Each row has a hidden trait or not; one of two labels after the row says which. A new part has a new trait and new labels.
[  0   8  14  27 -10  -6   5   5 -15   8  13 -12  -3   7  -6  18  14  -5] : X
[  1  28  13   4   2   3 -19  -2 -14   8  -7 -11  -1  -2   6  25   6   8] : Q
[ -6  24  10 -13   3  -3  -1  -1  -7   0  -2  -8  12  -9   6   2  -4  14] : Q
[-11  11  -4  12   0   3 -16   3  -6   3   4  -3  -3  10   0   7   7 -10] : X
[ 55 -10   9 -11  14  -4   3 -11  -9   9 -10 -15  -9 -32   8  28  -5  17] : Q
[  7   7   3  -9   7  -7   5  -1  -4   1   4 -13   4 -12   5   7  -7   7] : X
[  6  13  16  -3   0   0   8  -6  -8   3 -12 -11  -4 -12   4  16   8  16] : X
[ -1  23  21  26 -12  -3   3   5 -18  10  11 -10   0   7  -5  18  14  -5] : X
[-39  35   1  -2  -1  -5   0  11  -6  -6  15  -5  35   6   3 -17  -2  -1] : Q
[ -1  44  36   0  -5  -4   5   0 -20   6   2 -15  13 -15   6  25   5  24] : Q
[ 43  -7  19   6   3  14 -26  -1 -11  12  -9  14  -4   0   5  23 -13   1] : Q
[-3  4  8  5 -3 -3 -1  9 -6  4 18 -2 11  2 -2  1 -3 -4] : Q
[  2 -23  -8   5   0  -6   8  11   6   0  23  -1   8   6  -6  -8  -7 -12] : Q
[ 10   2   5  -1   1  -3   8  -5  -3   2  -6  -9  -6 -10   1  13   4   8] : X
[ -7  -5  10  33 -15   0  -4  12 -13   9  18  -1  -1  21  -9   8  10 -18] : X
[  8  23   4 -10   9   3 -10 -12  -7   4 -26  -9  -5  -9  10  17   1  15] : Q
[ -2  36  23   5   0   4 -21  -2 -21   8  -7  -4  -2   1   5  25   5   8] : Q
[  3  -2  10 -13  -2   1  15  -4   0  -3  -6   5   1 -12   1   0  -2  12] : Q
[ 11   0  11  31 -12  -1  -1  10 -13   8  17  -3  -4  17  -8   7   8 -15] : X

Next part:
[  2  13  -2  35   4   4  -8  16 -17  -1   3  14  27  -5  -1 -17  20 -37
   2   2 -26  -3 -34   1  -4   3   8 -12 -13  -1 -21] : Muda
[ -4  -2   4   7   0  12   1   3 -11   0  12   2  11  -8  -7  -2  -3 -49
   4   8 -14  -1 -14   1  -3   8   3  -5  -8  -4 -16] : Muda
[-10   3   4  -2   1   0  11 -11  -2  -3   3  -1 -34  -2   9  -2 -13  36
  -5  -3   8   3   5  -2  -8  21  -2  12 -12  -3   1] : Nam
[  0  -9   7 -41  -1  -7  -7   0   8   0   6 -21  -8  -4   6   7 -10  -3
  15 -36   6 -20 -11  -6 -17 -16   7   0  10  -1  11] : Muda
[ -4   5   5   7  -4  -2  10  -4  -3  -2  -2  -2 -29   0  26 -12 -13  47
  -1  -3  13   5   5   1   0  23 -23  13 -18  -4   0] : Nam
[ -7  20   7 -16  -2  24   8  -3   4  -2  14  -4  -7  -6 -10 -16   9 -56
  -6  -1   4   4 -10  -1  -6  17  -3   3  -1  -7   7] : Muda
[ -2  10   3   1  -3  21   9  -4  -1  -2  13  -2   1  -5  -9 -21  -3 -46
   2   6 -16   2 -26   0  -6  13   1  -3   0  -5 -13] : Muda
[ -6  14   3  -4   3  14  -3  -1  -9   0   7   6  -1  -4  -1 -19   8 -53
   0   4 -14  -1 -20   3  -8  12   7  -4  -3  -4 -17] : Muda
[  0  -6  10 -63  -7   4  12 -18  17   5  -4 -27 -22  -4   0  11 -14 -29
  11  -1   8 -16  -1  -6 -19   1   5   7   2  -5  20] : Muda
[  3 -13   5 -17   5 -17  -5   1  -5   6  -9 -12  14  -4   6  11  -2 -15
   9 -39  -4 -20 -13  -3 -14 -21  20  -7   2   1   8] : Muda
[  2  -5   3 -45  -4  -3  -1 -10  13   6  -2 -25 -15  -4   0   0 -10 -27
   9 -46   1 -15  -7  -5 -15  -8  13   5  11  -4  14] : Muda
[ -7  15   1  -3   1  15   2   4   2  -1  15   6  -4  -5  -7 -24  10 -39
   0   4 -12   1   3   2 -10   6   5  -6 -11  -6 -18] : Muda
[ -4  18   4  17   2   4   0   8 -12  -3   9   4   9  -5  -4 -21   8 -49
   2   6 -11  -3 -10   0  -3   8   4  -7  -4  -3   0] : Muda

Next part:
[  2  -2   0   2 -29   2   2 -11   6  -1  15 -16  15 -12  -3   5  11  42
 -19   0   2   0  -5  -2] : Veted
[  0   4   8   5  -7   0   0   1  -1  -1   3 -10   6  -2   2   2  13  -3
 -13   1   1   1   1   9] : noguf
[  3  -7  -6  -4  23   4   1  10 -11  -1 -18  29 -11   2  -6   7 -19 -37
  39   0   3  -2  -9 -25] : Veted
[  1   7  23  10 -23  -3   0   3 -10   0  10  -2   6  -4   6   8   9  -3
 -21 -18   6   0   5   6] : noguf
[  6   4  -2  -1 -13   0   4  -2  -4  -1   0  -6  18  16  -4   6  14  39
  -9 -16   3   0  11  19] : Veted
[ -2  -7  -8  -6  41   4  -2   9  -9  -1 -21  25 -17   2  -6  -4 -17 -52
  42  14  -2  -1  -9 -19] : Veted
[ -2  -8   3   5 -16   3   4  -2  -7  -1   7   5  -9 -31  -2   9 -13   5
   5   9   5   0 -22 -23] : Veted
[  3   0 -18  -6   9   4   1  -8   9  -1  -6 -15  15  13  -9  -4  13  45
  -7  10  -4   1   2  15] : Veted
[  4   6   8   0 -12  -2   2   1  -4  -1   0  -4  13  18  -1   7  11   6
  -9 -21   3   0  15  21] : Veted
[  6  -3  -2   0 -18   4   6  -2  -8  -1   1  -4  14  -8  -4  12  10  34
  -3  -7   5  -1  -6  -3] : Veted
[ -1  -2 -14  -5   9   4   1  -6  10  -2  -4 -12   5   7  -8  -7  12  26
  -2  14  -4   1   0   6] : noguf
[ -4  -5  -1   1  10   2   0  -2   5  -1   0  10 -15  -7  -2  -2 -11 -28
  19  11  -1   1  -5 -17] : noguf
[  6  -6   7   5 -31   2   7   1 -19   1   4  10   2 -20   1  20 -10  15
   5 -14  11  -2 -15 -23] : noguf
[  1  -5 -10  -5  -1   4   1  -5   4  -1  -3 -11  10   5  -6  -1  12  29
   1  12  -2   1  -2   0] : noguf
[ 1 -2 -1  0 -3  2  1 -3  1 -1  2 -6  8 -6 -4  1 11 16 -3  2  1  1 -5 -1] : Veted
[-10 -11   0   1  13   2  -3   4   1   0  -5  29 -33 -14  -3   1 -34 -62
  42  14  -1   1 -12 -35] : noguf
[ -4  -2  -3   2 -17   2  -2 -19  21  -2  18 -26   1 -23  -4  -3  14  37
 -17  23  -5   3 -12  -3] : noguf

[  1  -5  -2  -8   1   3  -5  -4   7   6   1  -2   0  -3   1   0   4  -7
   0   0 -12 -32   4  -4  -7  -4  -5] : <75>
[  2   3   3  -4  -6  12   2  -6   2   4  -2  -2   1   1  -5  -5   2  -3
 -16  -2 -47  -8  19 -14  -3  12  -5] : <80>
[  0  -1   2  -2  -1  10  -2  -6   2   4  -2  -1   0  -1  -2  -4   2  -5
  -9  -2 -48 -21  11  -6  -4   8  -2] : <80>
[  1   0   0  -5  -2   9  -1  -5   3   4  -1  -1   1  -1  -3  -3   3  -5
 -12  -2 -39 -18  11  -8  -4   7  -7] : <80>
[ -1  -4  18  -9  -4  10   4  -3   4  -2   0  -4   1   3  -1   5   8   2
 -12   3 -63 -54   0 -17  -3   8  -3] : <80>
[  1   0   2  -5  -2  11  -1  -4   2   8  -1  -2   0   0  -4  -4   3  -3
 -10  -1 -37 -24  17 -12  -4   2  -4] : <80>
[  2   3   2  -5  -5  23   1  -6   2   4  -2  -2   1   1  -5  -4   1  -3
 -21  -2 -52  -5  19 -10  -3  11  -5] : <80>
[  1  -3  -2  -3   2   5  -5  -5   4   9   0  -2   0  -3   0  -3   3  -5
   1   0 -15 -30   2  -6  -5   2  -3] : <80>
[  0  -1  -2  -5  -2  11  -3  -5   3   6  -1  -4  -1  -2  -2  -4   1  -5
  -7   0 -21 -28  10  -6  -4   4  -6] : <80>
[  1  -1   1  -5  -1   9  -2  -5   4   7   0  -2   0  -2  -1  -3   2  -4
  -7  -1 -33 -16   8  -7  -4   4  -7] : <80>
[  1  -1   1  -5  -1   9  -2  -6   3   7  -1  -2   0  -2  -3  -4   3  -4
  -8  -2 -31 -22   9  -7  -4   7  -6] : <80>
[  1   1   1  -4  -3  12  -1  -5   2   4  -2  -2   1   0  -4  -4   1  -3
 -16  -2 -40 -13  11  -8  -3   8  -2] : <80>
[  0  -5  -3  -8   6   2  -4  -6   5  10   1  -1  -1  -6   3  -3   7  -5
   2   1 -10 -43  -1  -1  -3   0  -6] : <80>
[  1   1   3  -4  -3   9   0  -6   2   5  -2  -2   0   0  -3  -3   3  -3
 -15  -2 -39 -15  16 -10  -2   8  -3] : <80>
[  2  -1   3  -3  -3   8  -1  -6   2   8  -1   0   0  -3  -4  -3   2  -3
 -12  -1 -37  -9  11  -7  -5   6  -4] : <80>
[  2   5   3  -3  -7  15   3  -5   2   3  -3  -1   2   3  -7  -5   2  -2
 -24  -3 -59  -3  22 -12  -2  14  -6] : <80>
[  2   2   2  -4  -5  12   1  -5   3   5  -2  -2   1   1  -5  -5   3  -3
 -17  -2 -49  -3  18 -11  -3  13  -5] : <80>
[  1   0  -1  -4  -5  15  -1  -8   1  16   1   0   6   4  -2  -2  16  -3
  -6  -6 -20  30  10  -4  -7   8 -10] : <80>
